Below are the code and all the weights of a small trained network. Each question names an input and a class and asks about switching units off, where a switched-off unit gives its printed mean instead of its output.

import numpy as np


def w(rows, s, z=0):
    codes = np.array(rows[::2]) - 128.0
    scale = np.full(codes.shape[1], s)
    scale[-1] = z or s
    return codes * scale


def norm(h):
    return h / np.sqrt((h * h).mean(-1, keepdims=True) + 1e-5)


def f(y):
    return np.maximum(y, 0)


def log_softmax(a):
    a = a - a.max(-1, keepdims=True)
    return a - np.log(np.exp(a).sum(-1, keepdims=True))


def net(x, mask):
    res = np.array(x, float).reshape(1, 2) / 4 @ E
    u = 0
    for l in range(4):
        y = f(norm(res) @ A[l][:, :-1].T + A[l][:, -1])
        res = res + np.where(mask[u : u + 10], y, B[l][:, -1]) @ B[l][:, :-1]
        u += 10
    return log_softmax(norm(res)[-1] @ U[:, :-1].T + U[:, -1])


A, B = {}, {}
E = w([
[128,220,216,39,57,77,115],'x0',
[76,167,254,247,211,192,195],'x1',
],0.0076)
A[0] = w([
[65,172,111,118,233,154,152,131],'L0N0',
[7,102,25,82,247,146,221,99],'L0N1',
[56,168,98,202,68,132,142,103],'L0N2',
[150,84,112,177,87,85,39,131],'L0N3',
[14,149,153,192,137,168,108,119],'L0N4',
[76,249,16,169,156,151,234,56],'L0N5',
[95,200,193,44,162,151,163,108],'L0N6',
[160,170,74,183,81,160,175,6],'L0N7',
[79,139,62,192,166,127,135,133],'L0N8',
[175,167,87,255,147,148,106,96],'L0N9',
],0.0067,0.0017)
B[0] = w([
[159,98,120,92,89,13,153,208],'L0N0',
[177,186,185,173,118,88,31,233],'L0N1',
[63,179,80,87,144,167,194,161],'L0N2',
[227,115,113,126,168,169,151,209],'L0N3',
[81,126,52,86,104,117,21,238],'L0N4',
[67,160,106,172,81,143,105,175],'L0N5',
[174,123,106,162,110,20,115,253],'L0N6',
[102,53,132,167,197,159,166,139],'L0N7',
[255,166,174,133,137,124,142,211],'L0N8',
[137,123,61,169,147,123,152,213],'L0N9',
],0.0065,0.0043)
A[1] = w([
[140,68,122,162,102,136,148,108],'L1N0',
[113,183,162,116,77,116,179,113],'L1N1',
[137,158,142,72,128,150,137,165],'L1N2',
[105,195,163,135,100,159,149,209],'L1N3',
[159,124,147,122,141,149,104,95],'L1N4',
[113,119,131,160,165,114,165,122],'L1N5',
[103,116,80,105,4,136,84,250],'L1N6',
[162,165,147,192,142,164,153,88],'L1N7',
[55,115,147,146,124,145,128,123],'L1N8',
[134,117,171,109,155,167,95,93],'L1N9',
],0.012,0.0026)
B[1] = w([
[221,84,184,236,86,106,220,150],'L1N0',
[110,133,110,183,173,80,160,188],'L1N1',
[198,127,255,228,153,81,206,163],'L1N2',
[119,129,102,21,105,197,207,165],'L1N3',
[141,150,161,102,212,164,134,141],'L1N4',
[97,240,3,115,64,112,228,154],'L1N5',
[67,172,136,171,194,186,105,255],'L1N6',
[76,135,150,32,164,196,125,177],'L1N7',
[25,180,1,22,64,120,47,140],'L1N8',
[181,54,92,229,118,73,173,128],'L1N9',
],0.0052,0.0093)
A[2] = w([
[119,132,78,139,88,95,131,101],'L2N0',
[120,130,198,50,67,115,129,183],'L2N1',
[133,159,124,75,215,160,217,191],'L2N2',
[124,92,147,151,158,118,116,6],'L2N3',
[114,193,157,107,76,107,155,165],'L2N4',
[203,113,122,86,128,220,20,79],'L2N5',
[194,79,123,185,159,198,137,135],'L2N6',
[254,84,183,89,136,186,180,104],'L2N7',
[125,120,170,178,179,93,42,201],'L2N8',
[193,155,131,159,180,99,87,71],'L2N9',
],0.0082,0.0012)
B[2] = w([
[29,98,254,137,181,74,164,166],'L2N0',
[201,42,152,215,83,166,231,194],'L2N1',
[129,81,34,126,46,86,30,183],'L2N2',
[156,195,40,177,179,87,54,134],'L2N3',
[133,162,48,183,209,245,166,240],'L2N4',
[51,87,111,12,219,142,167,242],'L2N5',
[174,237,207,206,80,101,186,228],'L2N6',
[52,126,106,166,17,119,104,180],'L2N7',
[127,84,196,90,79,60,196,212],'L2N8',
[101,78,142,95,101,108,150,254],'L2N9',
],0.0057,0.0059)
A[3] = w([
[216,140,122,200,166,139,117,249],'L3N0',
[102,142,2,118,59,234,221,172],'L3N1',
[27,134,152,140,162,194,227,82],'L3N2',
[128,53,89,47,120,143,76,90],'L3N3',
[56,136,69,109,162,186,125,101],'L3N4',
[115,189,139,157,163,120,140,120],'L3N5',
[4,74,219,112,102,96,147,93],'L3N6',
[177,73,129,88,167,110,193,145],'L3N7',
[88,151,89,75,195,156,187,82],'L3N8',
[216,14,142,94,132,187,120,173],'L3N9',
],0.0079,0.0018)
B[3] = w([
[254,151,206,30,95,49,208,221],'L3N0',
[76,69,173,130,96,92,67,254],'L3N1',
[187,99,120,95,125,146,129,234],'L3N2',
[105,171,136,178,121,143,117,179],'L3N3',
[79,186,108,21,190,208,99,194],'L3N4',
[166,93,96,97,125,142,100,211],'L3N5',
[81,62,134,171,52,141,80,191],'L3N6',
[104,131,107,176,169,176,86,228],'L3N7',
[134,184,63,121,240,166,63,222],'L3N8',
[91,204,150,104,118,183,157,175],'L3N9',
],0.0081,0.0062)
U = w([
[238,182,163,126,101,110,234,214],'0',
[64,203,65,77,180,235,22,104],'1',
[20,38,181,201,10,101,81,2],'2',
],0.014,0.0023)

Each question gives the input, the list of numbers given to net, and the class t.
The units are the neurons (one row each of A and B). Each row of codes is followed by its name. A weight is (code - 128) times the scale printed after its matrix; where a second scale follows, it is the last column's (A, B and U).
mask holds one flag per neuron, layer by layer. A switched-off neuron (its flag False) gives its mean, the last column of its row in B, instead of its output. The means were averaged over made-up inputs and are rounded, as every weight is.
A unit's drop is (log p(t) with every unit on - log p(t) with that unit switched off) / (log p(t) with every unit on - log p(t) with every unit switched off).
most important unit: the unit with the biggest drop
k most important neurons: the k neurons with the biggest drops, biggest first
top k neurons in layer l: the k neurons of layer l with the biggest drops, biggest first
drop of u: that unit's drop, to one decimal
input [-7,-7], class 0: most important unit : L2N6
input [3,4], class 1: 4 most important neurons : (L0N1, L1N3, L2N4, L0N2)
input [-7,7], class 0: top 3 neurons in layer 0 : (L0N8, L0N1, L0N0)
input [0,-3], class 2: 2 most important neurons : (L0N4, L0N3)
input [5,-5], class 0: top 2 neurons in layer 2 : (L2N5, L2N1)
input [-3,-1], class 2: 4 most important neurons : (L2N7, L1N7, L2N9, L2N5)
input [3,-2], class 2: 4 most important neurons : (L1N5, L2N8, L1N6, L1N3)
input [-4,-3], class 0: 3 most important neurons : (L2N6, L1N0, L1N3)
input [-5,5], class 0: 3 most important neurons : (L0N8, L0N1, L0N0)
input [3,-1], class 2: 2 most important neurons : (L2N8, L0N8)
input [-3,0], class 2: top 3 neurons in layer 0 : (L0N6, L0N1, L0N8)
input [-1,2], class 2: 2 most important neurons : (L0N0, L0N4)
input [6,7], class 1: top 2 neurons in layer 2 : (L2N4, L2N6)
input [0,1], class 2: most important neuron : (L2N4)
input [1,2], class 2: drop of L0N6 : 0.9
input [2,0], class 2: drop of L0N6 : 0.2
input [-1,-2], class 2: top 2 neurons in layer 0 : (L0N4, L0N3)
input [-1,0], class 2: drop of L2N4 : 0.4
input [4,7], class 1: drop of L1N0 : 0.0
input [-5,0], class 0: most important unit : L0N9
